Here is a tiny trained network, its code and every weight. The questions are about switching its units off for an input and a target symbol, where a switched-off unit gives its printed mean instead of its output.

import numpy as np


def w(rows, s, z=0):
    codes = np.array(rows[::2]) - 128.0
    scale = np.full(codes.shape[1], s)
    scale[-1] = z or s
    return codes * scale


def f(y):
    return np.maximum(y, 0)


def softmax(a):
    e = np.exp(a - a.max(-1, keepdims=True))
    return e / e.sum(-1, keepdims=True)


def log_softmax(a):
    a = a - a.max(-1, keepdims=True)
    return a - np.log(np.exp(a).sum(-1, keepdims=True))


def net(x, mask):
    ids = ['δεηθσω'.index(c) for c in x.split()]
    T = len(ids)
    res = E[ids] + P[:T]
    r = res
    for j in range(2):
        rows = slice(3 * j, 3 * j + 3)
        q, k, v = (r @ M[0][rows].T for M in (Q, K, V))
        z = softmax(np.where(np.tri(T) > 0, q @ k.T / 3**0.5, -1e9)) @ v
        o = O[0][rows]
        res = res + np.where(mask[j], z, o[:, -1]) @ o[:, :-1]
    y = f(res @ A[0][:, :-1].T + A[0][:, -1])
    res = res + np.where(mask[2:18], y, B[0][:, -1]) @ B[0][:, :-1]
    return log_softmax(res[-1] @ U[:, :-1].T + U[:, -1])


Q, K, V, O, A, B = {}, {}, {}, {}, {}, {}
E = w([
[146,203,92,89,147,104,238,155,72,130,170,16],'δ',
[130,217,148,163,185,152,242,87,125,110,222,107],'ε',
[138,157,173,6,134,130,150,88,194,223,88,42],'η',
[138,233,104,104,72,206,55,164,31,186,153,168],'θ',
[236,81,203,131,108,130,134,159,103,139,179,179],'σ',
[61,51,122,48,221,232,183,130,78,154,160,150],'ω',
],0.011)
P = w([
[254,74,37,149,123,123,145,113,75,215,57,175],'0',
[54,128,104,248,8,122,172,199,233,203,120,143],'1',
[61,154,148,234,35,121,138,186,224,191,149,158],'2',
[57,158,175,211,64,107,112,171,231,169,109,154],'3',
[51,159,203,198,72,126,90,135,187,160,112,164],'4',
[63,151,225,169,95,99,58,126,161,161,122,142],'5',
[103,143,233,160,115,97,64,117,131,150,128,127],'6',
[106,139,246,155,121,128,55,93,113,144,136,135],'7',
[153,135,232,118,148,151,70,84,89,123,158,97],'8',
[169,125,233,93,142,157,91,68,77,107,164,74],'9',
[180,118,229,61,127,203,98,61,52,94,163,75],'10',
],0.0077)
Q[0] = w([
[165,55,126,56,122,188,140,53,87,67,157,106],'H1',
[110,99,69,132,152,79,95,158,194,2,48,163],'H1',
[132,155,83,144,118,192,97,75,128,105,99,83],'H1',
[61,50,85,173,142,103,78,85,125,73,99,152],'H2',
[144,148,22,148,126,23,68,96,210,70,62,147],'H2',
[178,79,137,86,173,200,89,136,103,122,141,116],'H2',
],0.0075)
K[0] = w([
[201,136,41,120,169,125,148,59,103,180,120,142],'H1',
[76,186,41,177,65,107,212,172,254,191,176,137],'H1',
[176,127,114,144,109,108,165,140,165,113,134,111],'H1',
[39,94,159,155,111,98,199,146,231,86,155,121],'H2',
[58,176,206,155,77,89,130,138,185,95,165,82],'H2',
[128,148,131,126,141,100,190,91,142,195,171,131],'H2',
],0.0073)
V[0] = w([
[2,8,181,50,146,180,108,108,163,162,74,149],'H1',
[219,108,197,100,31,77,58,144,171,178,72,161],'H1',
[174,8,182,143,174,104,196,183,142,35,167,201],'H1',
[115,157,144,165,107,149,86,163,61,115,236,179],'H2',
[88,51,113,101,104,166,60,183,132,148,79,135],'H2',
[88,194,252,147,94,157,61,94,181,169,100,135],'H2',
],0.0066)
O[0] = w([
[130,124,107,168,47,151,197,203,110,181,149,119,115],'H1',
[182,147,151,96,88,114,170,205,179,50,62,109,162],'H1',
[65,205,127,77,247,103,122,205,119,160,132,153,75],'H1',
[134,96,133,208,149,195,106,183,136,155,99,22,110],'H2',
[63,108,156,76,151,135,111,91,75,38,132,39,73],'H2',
[106,156,82,112,142,172,134,151,187,132,255,128,2],'H2',
],0.0092,0.0043)
A[0] = w([
[87,96,151,127,96,113,98,118,129,126,191,80,120],'N1',
[56,146,137,151,179,165,127,119,128,133,178,135,19],'N2',
[181,171,101,153,181,128,91,115,180,140,185,128,103],'N3',
[114,159,173,109,104,86,80,90,146,46,97,114,114],'N4',
[147,91,71,124,128,69,104,107,131,130,70,102,2],'N5',
[137,157,152,104,81,172,129,169,158,132,135,125,78],'N6',
[81,155,78,151,125,109,170,179,129,74,143,79,78],'N7',
[121,115,78,126,119,144,99,168,169,126,185,114,61],'N8',
[83,88,103,97,160,124,11,130,182,188,61,108,48],'N9',
[99,75,130,157,95,116,119,180,147,74,184,146,52],'N10',
[136,165,143,150,105,89,137,158,109,153,165,108,95],'N11',
[114,189,62,113,110,119,64,185,97,151,121,169,42],'N12',
[94,102,103,108,173,151,95,148,181,138,127,125,101],'N13',
[96,120,71,136,99,163,123,186,70,130,139,133,64],'N14',
[139,131,72,100,113,134,78,143,105,133,99,221,104],'N15',
[146,87,146,121,113,110,97,113,104,148,134,159,95],'N16',
],0.011,0.0059)
B[0] = w([
[78,121,51,159,49,128,104,75,116,133,177,164,183],'N1',
[135,153,145,71,68,79,38,178,136,127,134,91,172],'N2',
[62,102,185,101,91,121,87,189,28,153,148,99,185],'N3',
[112,128,132,194,197,53,90,43,143,58,93,146,255],'N4',
[41,138,56,104,150,145,125,158,150,106,211,182,153],'N5',
[81,146,102,124,165,70,78,152,37,108,187,133,227],'N6',
[192,63,96,137,132,176,121,143,213,131,95,196,154],'N7',
[70,65,147,119,158,116,149,140,110,184,104,133,131],'N8',
[254,111,80,173,137,216,166,161,197,92,131,245,155],'N9',
[204,99,38,119,181,172,152,142,142,110,101,164,140],'N10',
[147,101,71,111,178,138,147,134,133,165,109,129,206],'N11',
[182,63,120,88,143,125,233,146,222,134,48,227,144],'N12',
[182,130,156,185,161,131,197,115,104,139,77,120,137],'N13',
[114,159,203,144,165,55,128,121,132,115,158,80,158],'N14',
[152,87,78,178,136,175,167,116,199,74,129,126,182],'N15',
[117,151,74,103,98,144,154,135,178,113,117,128,191],'N16',
],0.0065,0.0048)
U = w([
[200,65,91,149,124,191,247,93,140,166,14,170,212],'δ',
[99,121,171,114,127,90,117,123,50,176,81,98,222],'ε',
[133,91,102,103,132,227,160,200,107,254,100,137,241],'η',
[102,110,46,30,132,128,161,127,140,102,156,166,4],'θ',
[150,72,95,173,109,228,95,133,142,89,91,63,14],'σ',
[154,146,149,83,191,157,141,226,151,79,45,113,61],'ω',
],0.0045,0.0025)

Each question gives the input, a string of symbols that net reads in full, and the target symbol t.
The units are the heads (3 rows each of Q, K, V and O) and the neurons (one row each of A and B). Each row of codes is followed by its name. A weight is (code - 128) times the scale printed after its matrix; where a second scale follows, it is the last column's (O, A, B and U).
mask holds one flag per unit, heads first, then neurons. A switched-off unit (its flag False) gives its mean, the last column of its rows in O or B, instead of its output. The means were averaged over made-up inputs and are rounded, as every weight is.
A unit's drop is (log p(t) with every unit on - log p(t) with that unit switched off) / (log p(t) with every unit on - log p(t) with every unit switched off).
The circuit of an input: a set's keep is (log p(t) with only the set's units on - log p(t) with every unit switched off) / (log p(t) with every unit on - log p(t) with every unit switched off). Starting from the 12 units with the biggest drops (on a tie, the unit counted first), units are removed one at a time, each time the one whose removal leaves the highest keep (on an exact tie, the one counted first), for as long as the keep stays at least 0.8.
units of the circuit, in order: the units of the circuit, biggest drop first
unit that matters most: the unit with the biggest drop
top k neurons: the k neurons with the biggest drops, biggest first
heads that matter: for each layer, one digit per head in row order, 1 if its drop is at least 0.15 and else 0, layers parted by /
drop when u is switched off: that unit's drop, to one decimal
input σ η ε, target ω: heads that matter : 10
input ω σ ω, target ε: unit that matters most : H2
input ω θ η δ ω, target ε: units of the circuit, in order : H1; H2; N14
input σ η ω, target ω: heads that matter : 10
input θ δ ε η η δ η, target σ: units of the circuit, in order : H2; H1
input δ ε ε ε ε η, target δ: units of the circuit, in order : N9; H2
input θ ω η θ, target σ: heads that matter : 11
input η δ ε η ε ε ε ε ε, target θ: heads that matter : 01
input ε σ ε ε η ε ω η, target η: units of the circuit, in order : H1; H2
input θ δ η, target σ: units of the circuit, in order : H1; H2
input ω δ ε ε, target ε: units of the circuit, in order : H1; H2
input δ σ θ, target δ: top 2 neurons : N12; N15
input ε δ ε, target ε: units of the circuit, in order : H1; N3
input ε σ σ θ, target ω: units of the circuit, in order : H1
input δ ε θ, target δ: top 2 neurons : N15; N12
input δ ω ω ω ε, target η: top 2 neurons : N4; N11
input ε η ω ω ε ε σ, target η: units of the circuit, in order : H2; H1; N4
input σ θ δ, target ω: drop when H1 is switched off : 1.2
input θ δ ε ω η η δ, target σ: drop when N1 is switched off : 0.1
input θ ε δ, target σ: drop when N8 is switched off : 0.0
input σ η δ ε δ ε ε σ η, target ω: drop when N9 is switched off : 0.1
input ε ω ε ε θ ε ε σ ω θ ε, target η: unit that matters most : H2
